array([161,  91,  84, 132,  60,  72, 216]) | 132

array([[ 9, 81, 19, 39],
       [57, 56, 53, 53]]) | 39

array([5, 1, 0, 8]) | 8

array([5989, 3315, 4442, 3220, 5808, 8725]) | 3220

array([192, 108,  14, 199, 187, 178, 204]) | 199

array([[489, 218, 378, 522, 479, 487, 347],
       [623, 278, 477, 827, 573, 685, 568],
       [667, 434, 205, 379, 479, 530, 451]]) | 522

array([35, 24, 30, 57, 51, 87]) | 57

array([[773, 434, 332, 448, 455, 475, 392],
       [772, 516, 426, 816, 285, 145, 642]]) | 448
---
((86.662, 12.241, 68.318, 86.091, 144.669, 70.375), (140.711, -71.630, 172.991, 84.644, -58.956, -139.492), (29.325, 53.057, 163.774, 32.017, -72.085, -40.452)): 144.669
(7.45, 0.03, -2.21, 12.52, -10.48): 0.03
(-107.331, -82.696, -73.418, 126.815, 161.387): -73.418
((-1.543, -0.858, -0.360, 1.070, -0.106, -0.261), (-0.173, -0.503, -0.064, -0.185, -0.393, -0.079), (-0.869, 0.131, -0.633, 1.873, 0.139, -0.161)): 0.139
(0.041, 0.121, 0.080, 0.103, 0.047, 0.176, -0.108): 0.103
(-1.7, -0.3, -0.2, -1.6, 1.0, 0.1): -0.2
---
[ 23  46  18 -12  -3] >> 46, 23

[[-34  -9   8  -2  19]
 [  0  16   1  22  -8]
 [-16  -8  12  -4  11]] >> 22, 19

[[ -3  -1  -7  22]
 [ 28 -10  -6  42]] >> 42, 28

[-17  23  46   6 -19   3] >> 46, 23

[[ -5  45 -21 -37]
 [-11  43  -6 -27]] >> 45, 43

[  5 -35   1  12  19  44   1] >> 44, 19

[ 36 -23   4 -20   2] >> 36, 4

[[-12  12  15   5  43]
 [-44 -14  27   5  33]
 [ -6  -6   1  -3 -19]] >> 43, 33

[[ -2   4  29  44]
 [ 14  -1   0 -12]
 [ -5 -12 -26  26]] >> 44, 29
---
array([[ 34,  26,  22,  18],
       [ -8,   6,   8,  24],
       [ -9, -20, -27, -14]]) result: -20

array([[-39,   8, -38,  27,  -8],
       [-34,  15, -19,   9,  28],
       [-17,  14, -13, -20,  34]]) result: -13

array([[30, 20, 46,  9],
       [ 0,  4,  8, -2],
       [ 9, 13, 22,  9]]) result: 13

array([[11,  0, 18, 17],
       [36,  4, 17, 11],
       [39, -5,  8,  8]]) result: -5

array([[  0, -33,  22,  13,  -3],
       [-35,  41, -35, -26,  29],
       [-38,  20, -22,  20, -12]]) result: -22

array([[ 41,  20,  -6,  10],
       [ 22, -26,  10,  11],
       [ -8, -32,   9,  25]]) result: -32

array([[ -7, -11,   8,   6,   4,  -2],
       [-19, -38,  18,  14,  -2, -11],
       [ -5,  -8,   6,   4,   4,  -1]]) result: 4

array([[-22, -38,   1,  26, -30, -38,  17],
       [-12,  -4,  14, -29, -42,  19,   4],
       [-47,  35, -40, -34, -23,  31, -22]]) result: -23
---
Input:
[[18 -7 14  2 16]
 [15 15 39 38 35]]
Output: 18

Input:
[[-10  21 -21 -13 -25   5   2]
 [ 33 -38  -2 -12  39  22 -35]]
Output: -10

Input:
[[34 14 22 14  0 -2 15]
 [ 6 19 -7 13 10 -9 13]]
Output: 34

Input:
[[  0 -27  -9   2]
 [-45 -16  31 -42]]
Output: 0

Input:
[[ 29 -18 -31  13 -35]
 [-37 -27 -31  21  23]]
Output: 29

Input:
[[ 20 -14  20 -29]
 [-38 -10  31  12]]
Output: 20
---
Input:
[[-6  0 46 17]
 [19  7 29 23]
 [ 7  9 45  7]]
Output: 9

Input:
[[ 34 -28   4  11  10 -13]
 [  2  24  16  10  11  15]
 [ -2  22 -25   4  12  21]]
Output: 4

Input:
[[ 18 -35  14 -16  -4 -23]
 [-16   1  30  -2 -41   0]
 [-29 -29 -38  18   8   7]]
Output: 18

Input:
[[ 0  1 43 -1  0]
 [ 4 -8 37  1 -3]
 [-1  2  4 -3 -9]]
Output: 4

Input:
[[  2  -8  16  -5  -5 -38]
 [  0   0   1  37   0   0]
 [-43   4  -8  -4   1   3]]
Output: -4

Input:
[[ 36 -12  29 -32 -30]
 [-32  10 -19  25  26]
 [-30  13 -10  17  13]]
Output: -10

Input:
[[ -3  -4  11  33  -2   9]
 [ -7   1   0   5   0  -3]
 [ -3 -14  36   1  -7   1]]
Output: 1
---
[-0.082, -0.092, -0.191, 0.187, -0.009, 0.109, 0.167] out -0.009
[-156.7, 154.9, -9.5, 161.4, 10.0, -74.5] out 161.4
[0.02, 0.16, 0.03, -0.13, 0.00] out 0.03
[-0.965, 0.201, -0.042, 1.225, -0.091] out -0.042
[-15.419, -14.106, -17.600, 15.894] out -14.106
[-10.3, -0.1, 1.8, 17.3, -2.6, 10.9, -16.4] out -2.6
[-8.460, 7.910, -10.743, 12.008, 5.949] out -10.743
---
[[ 5  5  7  6 26 46  5]
 [11  8  9 14 11  3 12]
 [16 20 10  7  9 13  7]] -> 8

[[ 18 -33  17 -14 -43 -30 -40]
 [ 15 -32   1 -12 -40   9 -48]] -> -33

[[-21 -21 -14  26   6 -20]
 [ 25  31  41  39  17  25]] -> -21

[[ -2   7 -13  -4   6]
 [  5  -1   4 -40   0]] -> 7

[[  1 -47   0   1]
 [ -2  43  -1  -4]
 [ -5  35   0  -2]] -> 43

[[-41   1   1  -4  -1   7]
 [  3  -2   3 -47   0   5]
 [  1   0  -1 -36   1   3]] -> -2
---
[[ -1  -3   2   4   2  -3  -2]
 [-34 -16  10 -31   3  11  -6]
 [ -7  19  -3  -9   6  -3   0]]: 0

[[-10   6  35 -10   8 -24]
 [ 22   5 -33 -32  -7  -1]
 [ 23   8  -2  34  -5 -12]]: -12

[[  7   7  22  -7]
 [-10 -16 -26  21]
 [  9  22  25 -34]]: -34

[[ 18 -14 -46 -15]
 [ 47   6  -7 -24]
 [  5   9 -32  44]]: 44

[[ 17  -7  12  43   8  -6 -17]
 [ 18  -7  13  44   8  -6 -18]
 [ -5  -8 -32 -12 -22  23   2]]: 2

[[-36  32 -32  -3  23 -22   5]
 [ -4  -9  19  24   5   6  -5]
 [ -3  27   0   8  16  -6   6]]: 6

[[-32  29 -19  30 -22]
 [-23  27 -37  22 -44]
 [-34  30 -28  26 -25]]: -25
---
[  2 -34  15  18  -1] ==> 2
[ 34  10  14  -5   4  -6 -13] ==> 34
[-36 -25  32 -14] ==> -36
[ 15   2 -38 -15] ==> 15
[-34   3   9 -13  17] ==> -34
[ 34  11 -19   0   3] ==> 34
[-47 -29  12   3  -7 -13  28] ==> -47
[-12 -37 -13 -14] ==> -12
[ 25  30  -3 -36   3   9] ==> 25
[-35  32 -41 -11 -47 -34  24] ==> -35
---
[[-157, -115, -561, 317, 309, -538], [342, -65, 324, -33, -170, -37], [617, -124, 455, -50, -283, 18]] ⇒ -50
[192, 198, 46, 214, 185] ⇒ 46
[9603, 5626, 6446, 2696] ⇒ 5626
[-9, -31, 35, 23, -16] ⇒ 35
[7171, 3125, 8169, 6837, 9975] ⇒ 8169
[[-23, -28, -19, -9, 25, -31], [-33, 34, -19, 20, -10, 6]] ⇒ 20
[0, -42, -10, -25, 31, -14, 6] ⇒ 31
[23, 71, 35, 84, 39, 52, 56] ⇒ 39
---
[[ 41  16 -20  -1 -10  10]
 [ 12 -14  18  20 -17   2]
 [ -8 -25  46  14   1  27]] >> 27

[[-22 -32  -7  34 -31 -26  24]
 [-14  10 -43  36  -8 -10 -34]
 [  0  -2  22  29  15 -40 -29]] >> -29

[[-11  17 -13 -17  34  38]
 [  8  -2   4  -5  18  13]
 [ 12 -19  22 -19  -7  14]] >> 14

[[-15   8   8 -18]
 [-19  -3   3 -38]
 [ 31 -17 -36  -4]] >> -4

[[ 12   3 -17  -8  -4 -34]
 [ 10  24 -29   2  -1  22]
 [ 20 -19  -8  -8   0   9]] >> 9

[[ 18  -5  -5 -10]
 [ 14  -1 -10  -9]
 [ 35   5 -10 -14]] >> -14
---
[230 812 275 657] >> 657
[165 210 123  37] >> 37
[ 18 136 139 239] >> 239
[-36  22  37  -9] >> -9
[38 53  7 98] >> 98
[7425 5076 1938 8142] >> 8142
[ 28 186 206  31] >> 31
[97 19  3  9] >> 9
[9737 7901 1044 4508] >> 4508
---
   2.65   -23.63  -182.61  -113.95  -163.53   -44.00   122.87 | 2.65
-12.502   -5.887   -2.085   12.023   -4.846  -15.193 | -12.502
  4.35  -12.93   13.56   12.68 | 4.35
  98.93    14.40  -144.81    71.79   164.90 | 98.93
  2.12  -12.79    7.67   13.44 | 2.12
 0.7  -1.3   1.1   0.2 | 0.7
-160.079     5.447    97.944   -36.653    79.806 | -160.079
---
Input:
[[ 29 197  48 181 193  94]
 [ 12 222  21 153 140  50]
 [ 33 129  80 146  56 204]]
Output: 181

Input: [465  67 336 410 999]
Output: 336

Input:
[[  30 -282 -310  610  797 -528  921]
 [-507  905  967  130  154 -690  187]]
Output: 797

Input: [  1 -12 -25 -26  28  -1  -4]
Output: 28

Input:
[[ 28  29  70  53 238]
 [ 96  75 212 226   3]]
Output: 70

Input:
[[519 702 147 355 549 562]
 [164 434 467 931 469 921]]
Output: 355
